Below are the code and all the weights of a small trained network. Each question names an input and a class and asks about switching units off, where a switched-off unit gives its printed mean instead of its output.

import numpy as np


def w(rows, s, z=0):
    codes = np.array(rows[::2]) - 128.0
    scale = np.full(codes.shape[1], s)
    scale[-1] = z or s
    return codes * scale


def f(y):
    return y / 2 * (1 + np.tanh(0.7978845608 * (y + 0.044715 * y**3)))


def log_softmax(a):
    a = a - a.max(-1, keepdims=True)
    return a - np.log(np.exp(a).sum(-1, keepdims=True))


def net(x, mask):
    res = np.array(x, float).reshape(1, 2) / 4 @ E
    y = f(res @ A[0][:, :-1].T + A[0][:, -1])
    res = res + np.where(mask, y, B[0][:, -1]) @ B[0][:, :-1]
    return log_softmax(res[-1] @ U[:, :-1].T + U[:, -1])


A, B = {}, {}
E = w([
[149,191,194,168,146,139,164,156,185],'x0',
[117,86,182,85,60,248,171,83,146],'x1',
],0.016)
A[0] = w([
[125,155,94,137,175,104,115,180,133,77],'neuron 0',
[105,76,158,119,112,165,137,118,161,186],'neuron 1',
[142,119,110,104,140,117,160,126,142,245],'neuron 2',
[90,58,139,97,76,143,165,108,150,167],'neuron 3',
[118,97,110,144,186,9,105,179,85,161],'neuron 4',
[133,132,179,110,123,118,95,113,68,254],'neuron 5',
[129,171,180,197,162,159,198,166,159,91],'neuron 6',
[155,128,117,130,76,197,121,107,166,73],'neuron 7',
[102,74,103,84,114,117,109,141,77,95],'neuron 8',
[108,124,159,137,64,169,108,122,133,81],'neuron 9',
[110,85,162,104,122,149,154,98,136,91],'neuron 10',
[73,124,118,99,129,126,119,77,24,100],'neuron 11',
],0.012,0.0087)
B[0] = w([
[183,76,95,139,128,88,65,146,124,178],'neuron 0',
[128,97,122,130,93,52,143,206,143,211],'neuron 1',
[2,166,63,139,31,184,232,199,210,176],'neuron 2',
[102,89,173,125,96,109,115,238,162,221],'neuron 3',
[127,64,131,195,94,121,112,204,137,254],'neuron 4',
[55,146,43,137,126,168,245,212,228,182],'neuron 5',
[98,122,222,69,234,143,194,110,8,205],'neuron 6',
[152,101,202,123,92,52,74,131,130,188],'neuron 7',
[157,154,207,61,253,119,159,62,35,177],'neuron 8',
[190,71,167,137,141,57,75,139,86,179],'neuron 9',
[159,90,189,165,88,104,41,171,92,180],'neuron 10',
[128,119,144,83,221,150,167,77,2,178],'neuron 11',
],0.0093,0.018)
U = w([
[143,101,143,179,66,79,40,181,152,53],'0',
[118,141,156,101,204,131,191,134,72,141],'1',
[52,150,92,149,55,165,235,173,248,255],'2',
[141,173,99,99,114,105,135,76,165,86],'3',
[145,177,109,100,121,159,104,101,142,80],'4',
],0.014,0.006)

Each question gives the input, the list of numbers given to net, and the class t.
The units are the neurons (one row each of A and B). Each row of codes is followed by its name. A weight is (code - 128) times the scale printed after its matrix; where a second scale follows, it is the last column's (A, B and U).
mask holds one flag per neuron, in row order. A switched-off neuron (its flag False) gives its mean, the last column of its row in B, instead of its output. The means were averaged over made-up inputs and are rounded, as every weight is.
A unit's drop is (log p(t) with every unit on - log p(t) with that unit switched off) / (log p(t) with every unit on - log p(t) with every unit switched off).
most important unit: the unit with the biggest drop
k most important neurons: the k neurons with the biggest drops, biggest first
drop when u is switched off: that unit's drop, to one decimal
input [3,-1], class 2: most important unit : neuron 8
input [-5,-4], class 1: 3 most important neurons : [neuron 8; neuron 11; neuron 3]
input [-8,7], class 1: 2 most important neurons : [neuron 11; neuron 8]
input [7,7], class 0: 2 most important neurons : [neuron 7; neuron 10]
input [-4,-2], class 1: 3 most important neurons : [neuron 8; neuron 11; neuron 3]
input [-3,-1], class 2: 2 most important neurons : [neuron 6; neuron 9]
input [-8,5], class 1: 2 most important neurons : [neuron 8; neuron 11]
input [3,-3], class 2: drop when neuron 8 is switched off : 0.4
input [5,8], class 0: drop when neuron 3 is switched off : 0.0
input [-1,-3], class 2: drop when neuron 9 is switched off : 0.2
input [6,-3], class 1: drop when neuron 6 is switched off : 0.7
